Below are the code and all the weights of a small trained network. Each question names an input and a target symbol and asks about switching units off, where a switched-off unit gives its printed mean instead of its output.

import numpy as np


def w(rows, s, z=0):
    codes = np.array(rows[::2]) - 128.0
    scale = np.full(codes.shape[1], s)
    scale[-1] = z or s
    return codes * scale


def norm(h):
    return h / np.sqrt((h * h).mean(-1, keepdims=True) + 1e-5)


def f(y):
    return y / 2 * (1 + np.tanh(0.7978845608 * (y + 0.044715 * y**3)))


def softmax(a):
    e = np.exp(a - a.max(-1, keepdims=True))
    return e / e.sum(-1, keepdims=True)


def log_softmax(a):
    a = a - a.max(-1, keepdims=True)
    return a - np.log(np.exp(a).sum(-1, keepdims=True))


def net(x, mask):
    ids = ['ΦΨβεμξτω'.index(c) for c in x.split()]
    T = len(ids)
    res = E[ids] + P[:T]
    r = norm(res)
    for j in range(2):
        rows = slice(2 * j, 2 * j + 2)
        q, k, v = (r @ M[0][rows].T for M in (Q, K, V))
        z = softmax(np.where(np.tri(T) > 0, q @ k.T / 2**0.5, -1e9)) @ v
        o = O[0][rows]
        res = res + np.where(mask[j], z, o[:, -1]) @ o[:, :-1]
    y = f(norm(res) @ A[0][:, :-1].T + A[0][:, -1])
    res = res + np.where(mask[2:18], y, B[0][:, -1]) @ B[0][:, :-1]
    return log_softmax(norm(res)[-1] @ U[:, :-1].T + U[:, -1])


Q, K, V, O, A, B = {}, {}, {}, {}, {}, {}
E = w([
[92,106,96,46,163,152,112,177,107,154],'Φ',
[126,70,97,113,131,170,73,137,87,137],'Ψ',
[124,176,194,107,150,172,166,106,35,106],'β',
[9,118,121,22,188,62,127,133,120,173],'ε',
[34,105,187,119,205,63,70,65,135,143],'μ',
[122,133,86,147,100,173,180,190,133,149],'ξ',
[211,108,140,100,166,195,95,133,145,203],'τ',
[101,32,121,207,109,99,120,182,71,154],'ω',
],0.015)
P = w([
[133,165,120,116,85,99,95,135,131,17],'0',
[143,127,130,102,205,83,204,151,174,97],'1',
[80,124,54,165,104,153,123,92,145,163],'2',
[156,151,181,125,3,71,84,112,119,136],'3',
[170,119,133,133,201,99,202,159,141,91],'4',
[120,131,135,165,108,151,103,121,127,198],'5',
],0.014)
Q[0] = w([
[164,108,150,100,116,152,87,93,150,135],'h1',
[110,164,101,112,5,88,28,95,97,154],'h1',
[89,150,108,128,185,199,137,111,120,139],'h2',
[110,148,139,113,42,135,101,73,160,162],'h2',
],0.013)
K[0] = w([
[122,106,166,115,101,163,156,110,143,159],'h1',
[136,101,159,174,122,93,180,111,165,213],'h1',
[134,217,125,66,142,135,119,118,85,131],'h2',
[138,138,170,140,143,108,159,150,141,255],'h2',
],0.012)
V[0] = w([
[95,107,119,104,126,95,87,220,198,184],'h1',
[141,91,120,119,123,172,51,173,254,72],'h1',
[138,177,132,103,202,143,57,48,142,152],'h2',
[94,175,176,107,96,243,209,171,138,176],'h2',
],0.0071)
O[0] = w([
[179,255,12,195,179,102,55,36,162,163,61],'h1',
[106,193,160,202,63,90,196,56,104,193,5],'h1',
[98,129,112,165,201,203,122,34,150,176,100],'h2',
[78,186,115,206,120,130,90,101,224,71,91],'h2',
],0.0089,0.0018)
A[0] = w([
[140,143,77,156,153,80,146,112,130,219,145],'n1',
[145,61,126,166,170,127,172,137,54,138,118],'n2',
[105,133,120,149,38,93,96,159,93,68,166],'n3',
[75,108,103,155,167,183,179,96,92,117,152],'n4',
[121,133,202,133,157,143,183,166,124,54,150],'n5',
[163,139,135,127,56,47,112,136,174,43,2],'n6',
[189,164,136,36,155,76,125,165,114,54,198],'n7',
[90,173,128,124,158,92,165,149,93,81,119],'n8',
[110,45,63,185,194,141,130,131,246,170,118],'n9',
[59,112,83,173,91,157,147,138,164,102,141],'n10',
[186,141,145,99,133,65,139,144,101,127,127],'n11',
[151,168,104,152,177,109,117,128,172,181,211],'n12',
[91,78,119,121,190,95,145,164,148,116,147],'n13',
[112,137,118,140,102,171,108,81,170,148,125],'n14',
[92,113,167,87,158,111,31,64,87,95,121],'n15',
[134,115,184,100,117,146,95,198,169,104,111],'n16',
],0.011,0.005)
B[0] = w([
[157,122,209,69,96,119,136,146,115,67,204],'n1',
[92,187,96,110,153,151,126,117,171,122,185],'n2',
[113,202,178,78,190,165,115,102,165,156,194],'n3',
[85,134,142,159,84,129,102,121,191,185,200],'n4',
[166,118,129,41,97,135,73,157,107,119,232],'n5',
[70,68,191,157,75,162,171,99,159,202,154],'n6',
[123,111,85,206,121,176,76,118,168,97,255],'n7',
[137,77,106,136,126,155,108,97,129,159,182],'n8',
[1,98,83,147,151,191,33,133,92,142,193],'n9',
[201,161,91,141,195,87,136,92,88,169,166],'n10',
[171,54,76,170,133,55,107,153,126,171,186],'n11',
[113,159,155,159,128,167,83,94,66,110,197],'n12',
[197,182,119,149,84,194,94,117,106,110,197],'n13',
[154,112,94,117,201,79,106,153,72,126,162],'n14',
[163,100,89,101,116,114,229,195,136,132,219],'n15',
[89,136,194,107,105,94,86,88,129,57,182],'n16',
],0.0097,0.009)
U = w([
[65,156,66,247,174,221,70,53,141,87,160],'Φ',
[98,183,118,29,207,197,115,165,105,251,5],'Ψ',
[99,147,193,29,132,151,101,180,118,43,160],'β',
[248,162,2,129,130,50,100,171,135,54,91],'ε',
[152,35,128,94,115,93,237,132,14,169,176],'μ',
[44,187,184,144,53,150,201,37,187,128,245],'ξ',
[204,208,184,135,108,46,117,37,31,83,143],'τ',
[148,48,177,212,46,92,76,135,163,198,59],'ω',
],0.0082,0.0033)

Each question gives the input, a string of symbols that net reads in full, and the target symbol t.
The units are the heads (2 rows each of Q, K, V and O) and the neurons (one row each of A and B). Each row of codes is followed by its name. A weight is (code - 128) times the scale printed after its matrix; where a second scale follows, it is the last column's (O, A, B and U).
mask holds one flag per unit, heads first, then neurons. A switched-off unit (its flag False) gives its mean, the last column of its rows in O or B, instead of its output. The means were averaged over made-up inputs and are rounded, as every weight is.
A unit's drop is (log p(t) with every unit on - log p(t) with that unit switched off) / (log p(t) with every unit on - log p(t) with every unit switched off).
The circuit of an input: a set's keep is (log p(t) with only the set's units on - log p(t) with every unit switched off) / (log p(t) with every unit on - log p(t) with every unit switched off). Starting from the 12 units with the biggest drops (on a tie, the unit counted first), units are removed one at a time, each time the one whose removal leaves the highest keep (on an exact tie, the one counted first), for as long as the keep stays at least 0.8.
circuit, biggest first: the units of the circuit, biggest drop first
most important unit: the unit with the biggest drop
top k neurons: the k neurons with the biggest drops, biggest first
which heads matter: for each layer, one digit per head in row order, 1 if its drop is at least 0.15 and else 0, layers parted by /
input ε β Φ β β ω, target Φ: top 3 neurons => n5, n9, n15
input ξ β μ μ ε, target ω: which heads matter => 11
input ω Φ ε Ψ, target ε: circuit, biggest first => h1, n15
input μ μ β ε Ψ, target Ψ: circuit, biggest first => h2, n2
input τ ω β β, target ω: circuit, biggest first => h2, n6, n11, n7
input β μ ε Ψ, target μ: most important unit => h2
input Φ ω β β β ω, target Ψ: circuit, biggest first => n7, n2
input β ε β ξ, target ξ: circuit, biggest first => n6, n3, h2
input β β ω τ μ ε, target Φ: top 4 neurons => n9, n12, n5, n3
input β ξ β ε, target ξ: which heads matter => 01
input μ ε ε μ β τ, target Φ: circuit, biggest first => h2, n9
input β ξ ε ε τ, target β: which heads matter => 10
input Φ Ψ ε Ψ ω, target τ: circuit, biggest first => h1, n1
input μ ω ω ω ω β, target Φ: circuit, biggest first => h2
input Ψ ω β ω ε, target μ: circuit, biggest first => h1, h2
input Φ β ω ε Φ, target τ: which heads matter => 10
input ξ ξ ξ Ψ, target ξ: circuit, biggest first => h2, n6, n3
input β β τ Ψ, target τ: top 2 neurons => n7, n9
input β Ψ τ μ, target τ: which heads matter => 11
input Φ β τ β β β, target β: circuit, biggest first => h1, n16
input β β ε ε Ψ, target β: circuit, biggest first => h1, n16
input ε Φ β ω Ψ β, target Ψ: most important unit => n7
input β ω ε ε, target ω: which heads matter => 01
input ε β ξ ξ, target ξ: circuit, biggest first => n6, h2, n3
input ω ε β β ω, target ε: which heads matter => 01
input ω ξ β β Ψ, target ε: which heads matter => 01
input μ ξ Φ β, target ξ: which heads matter => 01
input ω ε Ψ β β, target ε: which heads matter => 01
input β ε ξ ω ξ Φ, target Φ: top 4 neurons => n9, n12, n5, n3
